Below are the code and all the weights of a small trained network. Each question names an input and a target symbol and asks about switching units off, where a switched-off unit gives its printed mean instead of its output.

import numpy as np


def w(rows, s, z=0):
    codes = np.array(rows[::2]) - 128.0
    scale = np.full(codes.shape[1], s)
    scale[-1] = z or s
    return codes * scale


def f(y):
    return y / 2 * (1 + np.tanh(0.7978845608 * (y + 0.044715 * y**3)))


def softmax(a):
    e = np.exp(a - a.max(-1, keepdims=True))
    return e / e.sum(-1, keepdims=True)


def log_softmax(a):
    a = a - a.max(-1, keepdims=True)
    return a - np.log(np.exp(a).sum(-1, keepdims=True))


def net(x, mask):
    ids = ['ΞΠΨαζημ'.index(c) for c in x.split()]
    T = len(ids)
    res = E[ids] + P[:T]
    u = 0
    for l in range(2):
        q, k, v = (res @ M[l].T for M in (Q, K, V))
        z = softmax(np.where(np.tri(T) > 0, q @ k.T / 3**0.5, -1e9)) @ v
        res = res + np.where(mask[u], z, O[l][:, -1]) @ O[l][:, :-1]
        u += 1
        y = f(res @ A[l][:, :-1].T + A[l][:, -1])
        res = res + np.where(mask[u : u + 8], y, B[l][:, -1]) @ B[l][:, :-1]
        u += 8
    return log_softmax(res[-1] @ U[:, :-1].T + U[:, -1])


Q, K, V, O, A, B = {}, {}, {}, {}, {}, {}
E = w([
[74,187,74,80,145],'Ξ',
[99,36,106,80,198],'Π',
[77,167,137,129,125],'Ψ',
[198,5,136,168,1],'α',
[82,132,151,129,189],'ζ',
[103,20,56,21,138],'η',
[52,140,73,24,128],'μ',
],0.0056)
P = w([
[216,114,123,197,154],'0',
[32,112,169,2,115],'1',
[56,101,174,51,98],'2',
[196,195,110,91,137],'3',
[220,176,165,41,104],'4',
[124,87,206,45,70],'5',
[177,128,177,41,127],'6',
[212,205,199,51,92],'7',
],0.0042)
Q[0] = w([
[153,145,28,204,138],'L0H0',
[6,93,98,163,102],'L0H0',
[143,104,116,165,143],'L0H0',
],0.018)
K[0] = w([
[114,130,187,4,175],'L0H0',
[185,173,18,192,186],'L0H0',
[142,200,141,97,111],'L0H0',
],0.013)
V[0] = w([
[206,94,210,170,133],'L0H0',
[118,198,121,199,188],'L0H0',
[177,174,158,138,5],'L0H0',
],0.013)
O[0] = w([
[134,114,91,217,196,102],'L0H0',
[179,198,244,165,138,45],'L0H0',
[86,254,23,167,100,3],'L0H0',
],0.0092,0.0036)
A[0] = w([
[92,137,231,17,121,94],'L0N0',
[195,127,177,137,47,54],'L0N1',
[223,213,130,74,178,119],'L0N2',
[77,153,55,104,1,84],'L0N3',
[220,128,139,127,45,50],'L0N4',
[176,195,112,85,126,92],'L0N5',
[112,207,203,226,41,48],'L0N6',
[81,216,150,60,91,2],'L0N7',
],0.0085,0.0036)
B[0] = w([
[200,167,148,98,105,255],'L0N0',
[88,108,155,150,114,114],'L0N1',
[117,153,196,117,87,121],'L0N2',
[112,154,164,133,230,139],'L0N3',
[39,109,143,158,163,113],'L0N4',
[87,104,126,114,111,114],'L0N5',
[213,144,58,250,70,115],'L0N6',
[165,50,117,143,157,115],'L0N7',
],0.014,0.006)
Q[1] = w([
[172,137,133,200,80],'L1H0',
[121,157,54,249,202],'L1H0',
[106,101,86,131,143],'L1H0',
],0.021)
K[1] = w([
[164,191,92,98,105],'L1H0',
[252,120,183,62,129],'L1H0',
[121,105,193,148,134],'L1H0',
],0.023)
V[1] = w([
[125,152,56,169,37],'L1H0',
[117,5,29,81,126],'L1H0',
[180,67,135,246,157],'L1H0',
],0.016)
O[1] = w([
[55,17,124,155,83,1],'L1H0',
[23,237,91,119,30,180],'L1H0',
[103,114,5,163,191,203],'L1H0',
],0.011,0.013)
A[1] = w([
[159,2,209,178,93,125],'L1N0',
[136,234,189,143,141,128],'L1N1',
[125,164,100,40,110,68],'L1N2',
[157,90,222,151,139,3],'L1N3',
[138,92,253,155,47,93],'L1N4',
[89,129,171,66,46,77],'L1N5',
[26,144,130,128,57,103],'L1N6',
[70,174,98,140,183,51],'L1N7',
],0.0078,0.007)
B[1] = w([
[7,154,159,123,151,176],'L1N0',
[98,59,81,92,134,255],'L1N1',
[107,84,117,221,129,254],'L1N2',
[100,219,78,145,86,163],'L1N3',
[190,113,75,22,91,175],'L1N4',
[148,68,183,210,122,181],'L1N5',
[172,189,189,154,152,205],'L1N6',
[157,73,78,108,85,210],'L1N7',
],0.015,0.013)
U = w([
[194,27,157,73,66,124],'Ξ',
[187,144,165,158,102,160],'Π',
[133,208,176,53,109,253],'Ψ',
[105,59,156,106,169,123],'α',
[253,126,139,106,223,150],'ζ',
[167,149,135,116,124,54],'η',
[153,133,21,110,120,60],'μ',
],0.0032,0.003)

Each question gives the input, a string of symbols that net reads in full, and the target symbol t.
The units are the heads (3 rows each of Q, K, V and O) and the neurons (one row each of A and B). Each row of codes is followed by its name. A weight is (code - 128) times the scale printed after its matrix; where a second scale follows, it is the last column's (O, A, B and U).
mask holds one flag per unit, layer by layer, with each layer's heads first. A switched-off unit (its flag False) gives its mean, the last column of its rows in O or B, instead of its output. The means were averaged over made-up inputs and are rounded, as every weight is.
A unit's drop is (log p(t) with every unit on - log p(t) with that unit switched off) / (log p(t) with every unit on - log p(t) with every unit switched off).
The circuit of an input: a set's keep is (log p(t) with only the set's units on - log p(t) with every unit switched off) / (log p(t) with every unit on - log p(t) with every unit switched off). Starting from the 12 units with the biggest drops (on a tie, the unit counted first), units are removed one at a time, each time the one whose removal leaves the highest keep (on an exact tie, the one counted first), for as long as the keep stays at least 0.8.
units of the circuit, in order: the units of the circuit, biggest drop first
k most important neurons: the k neurons with the biggest drops, biggest first
top k neurons in layer l: the k neurons of layer l with the biggest drops, biggest first
input η Ξ ζ μ Ψ ζ μ, target Π: most important neuron	L0N0
input Ξ η μ μ Π μ, target Ψ: 4 most important neurons	L0N0, L1N0, L1N3, L0N2
input μ Π Ξ, target Ξ: units of the circuit, in order	L1H0, L0H0, L1N4
input μ Ψ η Π Π Ψ Π, target Ξ: units of the circuit, in order	L1H0, L0H0, L1N4
input ζ ζ Π μ α ζ Ξ α, target ζ: top 3 neurons in layer 0	L0N0, L0N3, L0N6
input ζ Π Ψ, target ζ: units of the circuit, in order	L0H0, L0N0, L1H0
input Ξ μ Π η Π Ψ, target Ψ: 2 most important neurons	L0N0, L1N0
input Ξ Ξ μ Ξ ζ ζ Ψ, target Ψ: units of the circuit, in order	L0H0, L1H0, L1N0, L1N3
input Π Π Π ζ α α η, target μ: units of the circuit, in order	L0H0, L1H0, L0N0
input η Π Π Π α, target Π: 3 most important neurons	L1N6, L1N5, L0N0
input ζ Ξ ζ Ξ, target ζ: units of the circuit, in order	L0H0, L1H0, L0N0
input Π ζ Π α Ξ, target Π: top 2 neurons in layer 0	L0N4, L0N0
input η Π Π μ α η α η, target Π: 4 most important neurons	L1N6, L1N5, L0N0, L1N2
input Π ζ α Ξ Ψ, target μ: units of the circuit, in order	L0H0, L0N0, L1H0, L1N7
input Π Π μ α Π μ ζ, target Π: units of the circuit, in order	L1H0, L1N6, L1N5, L0H0
input Ψ Ψ ζ Ξ μ Π, target α: units of the circuit, in order	L1H0, L0H0, L0N6, L1N0
input ζ μ Π Π Ψ Π ζ, target ζ: units of the circuit, in order	L0H0, L0N0, L1H0
input Ψ Π μ, target α: 2 most important neurons	L0N0, L0N6
input ζ μ Ψ, target ζ: units of the circuit, in order	L0N0, L0H0, L1H0
input ζ Π Π η, target ζ: units of the circuit, in order	L0H0, L1H0, L0N0
input ζ Π Π μ Π ζ ζ, target ζ: units of the circuit, in order	L0H0, L1H0, L0N0
input μ Π α μ ζ Π α, target Ξ: most important neuron	L0N3
input Π α Π, target Π: 2 most important neurons	L1N6, L1N5
input α ζ Π Π η, target Π: top 2 neurons in layer 1	L1N6, L1N1
input η Ξ Π ζ, target Π: top 2 neurons in layer 0	L0N0, L0N3
